Here is a tiny trained network, its code and every weight. The questions are about switching its units off for an input and a target symbol, where a switched-off unit gives its printed mean instead of its output.

import numpy as np


def w(rows, s, z=0):
    codes = np.array(rows[::2]) - 128.0
    scale = np.full(codes.shape[1], s)
    scale[-1] = z or s
    return codes * scale


def f(y):
    return np.maximum(y, 0)


def softmax(a):
    e = np.exp(a - a.max(-1, keepdims=True))
    return e / e.sum(-1, keepdims=True)


def log_softmax(a):
    a = a - a.max(-1, keepdims=True)
    return a - np.log(np.exp(a).sum(-1, keepdims=True))


def net(x, mask):
    ids = ['αβγδεηθλμξπστφω'.index(c) for c in x.split()]
    T = len(ids)
    res = E[ids] + P[:T]
    r = res
    for j in range(2):
        rows = slice(3 * j, 3 * j + 3)
        q, k, v = (r @ M[0][rows].T for M in (Q, K, V))
        z = softmax(np.where(np.tri(T) > 0, q @ k.T / 3**0.5, -1e9)) @ v
        o = O[0][rows]
        res = res + np.where(mask[j], z, o[:, -1]) @ o[:, :-1]
    y = f(res @ A[0][:, :-1].T + A[0][:, -1])
    res = res + np.where(mask[2:6], y, B[0][:, -1]) @ B[0][:, :-1]
    return log_softmax(res[-1] @ U[:, :-1].T + U[:, -1])


Q, K, V, O, A, B = {}, {}, {}, {}, {}, {}
E = w([
[141,182,142,151,143],'α',
[150,150,219,132,56],'β',
[91,110,193,112,148],'γ',
[90,144,31,146,87],'δ',
[103,157,120,211,125],'ε',
[174,180,91,132,130],'η',
[65,98,161,89,152],'θ',
[145,171,218,138,190],'λ',
[196,33,114,84,186],'μ',
[6,60,94,171,66],'ξ',
[167,139,207,175,87],'π',
[131,226,202,82,178],'σ',
[57,106,64,182,98],'τ',
[71,165,114,134,171],'φ',
[67,240,57,81,168],'ω',
],0.013)
P = w([
[3,250,51,133,132],'0',
[140,83,187,163,154],'1',
[114,104,163,167,177],'2',
[118,109,160,131,164],'3',
[97,120,140,165,182],'4',
[94,130,131,166,194],'5',
[82,139,99,169,215],'6',
[64,148,112,185,241],'7',
[76,145,97,211,240],'8',
[87,163,101,186,190],'9',
],0.0057)
Q[0] = w([
[96,111,61,82,155],'h1',
[190,142,124,80,149],'h1',
[85,112,85,152,209],'h1',
[127,147,152,145,8],'h2',
[216,52,74,58,177],'h2',
[109,195,133,171,206],'h2',
],0.012)
K[0] = w([
[137,125,151,130,81],'h1',
[104,187,162,140,152],'h1',
[104,187,128,134,136],'h1',
[129,168,200,163,9],'h2',
[164,19,157,181,87],'h2',
[59,115,31,77,183],'h2',
],0.011)
V[0] = w([
[115,57,173,74,169],'h1',
[114,89,69,71,190],'h1',
[96,205,206,100,154],'h1',
[120,22,115,50,120],'h2',
[10,87,167,167,110],'h2',
[144,172,85,37,247],'h2',
],0.011)
O[0] = w([
[40,215,198,98,57,69],'h1',
[145,156,24,66,95,122],'h1',
[172,151,255,43,132,192],'h1',
[31,189,120,151,28,71],'h2',
[34,12,117,37,167,146],'h2',
[190,87,170,26,6,254],'h2',
],0.0098,0.0057)
A[0] = w([
[111,205,92,130,42,102],'n1',
[185,95,2,173,88,56],'n2',
[177,86,126,117,74,1],'n3',
[78,178,143,170,206,205],'n4',
],0.0076,0.0077)
B[0] = w([
[125,94,140,132,171,190],'n1',
[118,221,90,159,94,195],'n2',
[177,142,101,100,150,167],'n3',
[112,119,163,194,2,252],'n4',
],0.011,0.0035)
U = w([
[183,124,147,161,166,118],'α',
[159,147,201,194,117,61],'β',
[117,125,169,113,134,51],'γ',
[179,102,60,165,111,32],'δ',
[182,67,123,184,143,134],'ε',
[212,167,124,188,143,255],'η',
[102,113,135,95,128,101],'θ',
[162,154,195,146,154,86],'λ',
[158,186,134,145,2,162],'μ',
[138,57,107,159,69,86],'ξ',
[177,120,166,191,122,85],'π',
[164,179,193,118,142,46],'σ',
[151,89,82,168,122,216],'τ',
[138,103,118,105,161,172],'φ',
[184,123,97,74,111,32],'ω',
],0.0099,0.0074)

Each question gives the input, a string of symbols that net reads in full, and the target symbol t.
The units are the heads (3 rows each of Q, K, V and O) and the neurons (one row each of A and B). Each row of codes is followed by its name. A weight is (code - 128) times the scale printed after its matrix; where a second scale follows, it is the last column's (O, A, B and U).
mask holds one flag per unit, heads first, then neurons. A switched-off unit (its flag False) gives its mean, the last column of its rows in O or B, instead of its output. The means were averaged over made-up inputs and are rounded, as every weight is.
A unit's drop is (log p(t) with every unit on - log p(t) with that unit switched off) / (log p(t) with every unit on - log p(t) with every unit switched off).
The circuit of an input: a set's keep is (log p(t) with only the set's units on - log p(t) with every unit switched off) / (log p(t) with every unit on - log p(t) with every unit switched off). Starting from all 6 units, units are removed one at a time, each time the one whose removal leaves the highest keep (on an exact tie, the one counted first), for as long as the keep stays at least 0.8.
units of the circuit, in order: the units of the circuit, biggest drop first
k most important neurons: the k neurons with the biggest drops, biggest first
which heads matter: for each layer, one digit per head in row order, 1 if its drop is at least 0.15 and else 0, layers parted by /
drop when u is switched off: that unit's drop, to one decimal
input μ μ δ, target μ: units of the circuit, in order => n2, h1
input μ η σ, target μ: units of the circuit, in order => h2
input ω η μ ε, target ω: 2 most important neurons => n3, n4
input η δ μ λ ε μ μ λ, target μ: which heads matter => 01
input μ β δ α τ α μ α, target μ: which heads matter => 01
input λ η η η δ, target η: units of the circuit, in order => h2, n2, h1
input η η δ ε, target η: units of the circuit, in order => h2, h1, n2
input π ε ε η η λ ω, target ω: which heads matter => 01
input μ σ σ σ, target σ: 2 most important neurons => n4, n1
input η μ δ, target η: units of the circuit, in order => h2, n4
input μ ω β μ β θ μ η σ γ, target μ: drop when n3 is switched off => 0.0
input μ γ ε, target μ: drop when n4 is switched off => -0.3
input λ μ φ μ ω σ γ π σ, target σ: drop when h1 is switched off => 0.8
